Below are the code and all the weights of a small trained network. Each question names an input and a class and asks about switching units off, where a switched-off unit gives its printed mean instead of its output.

import numpy as np


def w(rows, s, z=0):
    codes = np.array(rows[::2]) - 128.0
    scale = np.full(codes.shape[1], s)
    scale[-1] = z or s
    return codes * scale


def f(y):
    return np.maximum(y, 0)


def log_softmax(a):
    a = a - a.max(-1, keepdims=True)
    return a - np.log(np.exp(a).sum(-1, keepdims=True))


def net(x, mask):
    res = np.array(x, float).reshape(1, 4) / 4 @ E
    y = f(res @ A[0][:, :-1].T + A[0][:, -1])
    res = res + np.where(mask, y, B[0][:, -1]) @ B[0][:, :-1]
    return log_softmax(res[-1] @ U[:, :-1].T + U[:, -1])


A, B = {}, {}
E = w([
[107,91,118,61,124,230,223,125,24],'x0',
[97,130,93,173,146,77,133,131,10],'x1',
[41,117,210,103,132,78,178,134,169],'x2',
[103,179,66,191,2,117,187,148,86],'x3',
],0.01)
A[0] = w([
[91,138,97,194,85,52,127,156,86,225],'n1',
[89,155,105,214,107,46,127,119,97,106],'n2',
[23,95,159,37,123,176,209,139,79,81],'n3',
[118,152,82,155,7,167,171,111,102,176],'n4',
[190,154,93,130,56,202,99,136,150,142],'n5',
[146,93,132,99,228,171,132,133,42,185],'n6',
[113,149,122,155,123,54,96,130,155,250],'n7',
],0.013,0.0016)
B[0] = w([
[124,203,146,143,96,75,135,105,88,214],'n1',
[154,146,127,179,92,66,128,79,83,208],'n2',
[65,95,193,116,147,145,223,74,121,251],'n3',
[127,149,142,137,139,169,133,248,76,239],'n4',
[164,122,80,130,103,151,183,101,190,204],'n5',
[94,120,38,90,121,120,69,89,100,213],'n6',
[159,133,161,144,139,91,87,108,153,198],'n7',
],0.018,0.017)
U = w([
[195,98,191,118,209,133,36,151,232,251],'0',
[89,175,143,136,90,177,132,254,64,78],'1',
[34,94,186,87,152,167,179,86,93,166],'2',
[213,137,66,140,52,216,172,143,172,100],'3',
[92,107,22,65,163,122,27,88,79,105],'4',
[175,207,156,211,52,52,100,120,101,7],'5',
],0.0078,0.003)

Each question gives the input, the list of numbers given to net, and the class t.
The units are the neurons (one row each of A and B). Each row of codes is followed by its name. A weight is (code - 128) times the scale printed after its matrix; where a second scale follows, it is the last column's (A, B and U).
mask holds one flag per neuron, in row order. A switched-off neuron (its flag False) gives its mean, the last column of its row in B, instead of its output. The means were averaged over made-up inputs and are rounded, as every weight is.
A unit's drop is (log p(t) with every unit on - log p(t) with that unit switched off) / (log p(t) with every unit on - log p(t) with every unit switched off).
The circuit of an input: a set's keep is (log p(t) with only the set's units on - log p(t) with every unit switched off) / (log p(t) with every unit on - log p(t) with every unit switched off). Starting from all 7 units, units are removed one at a time, each time the one whose removal leaves the highest keep (on an exact tie, the one counted first), for as long as the keep stays at least 0.8.
circuit, biggest first: the units of the circuit, biggest drop first
unit that matters most: the unit with the biggest drop
k most important neurons: the k neurons with the biggest drops, biggest first
drop of u: that unit's drop, to one decimal
input [8,-4,-2,6], class 1: most important neuron -> n4
input [-6,4,-5,-6], class 0: circuit, biggest first -> n1; n7
input [-4,0,5,-2], class 0: circuit, biggest first -> n1; n2; n3
input [-3,1,-8,0], class 3: 3 most important neurons -> n5; n1; n2
input [0,-6,-1,-6], class 4: 4 most important neurons -> n3; n7; n4; n5
input [5,-6,-4,-3], class 3: 2 most important neurons -> n5; n1
input [6,4,4,8], class 1: 2 most important neurons -> n4; n1
input [8,-5,1,8], class 1: 2 most important neurons -> n4; n6
input [-6,3,3,-5], class 0: circuit, biggest first -> n1; n7
input [8,-8,-7,-3], class 3: 3 most important neurons -> n5; n1; n7
input [-8,-3,-7,-2], class 0: 2 most important neurons -> n7; n1
input [-1,6,4,-6], class 4: 2 most important neurons -> n6; n3
input [-1,-5,-8,-6], class 3: 2 most important neurons -> n5; n7
input [8,0,-5,-7], class 4: unit that matters most -> n6
input [-4,7,7,-7], class 5: 3 most important neurons -> n3; n7; n2
input [4,3,-2,-3], class 4: drop of n6 -> 1.5
input [3,-5,-2,7], class 1: drop of n4 -> 5.0
input [-5,-6,-5,2], class 3: drop of n5 -> 0.5
input [-8,-2,-7,-2], class 0: 2 most important neurons -> n1; n7
input [6,7,-5,1], class 4: unit that matters most -> n6
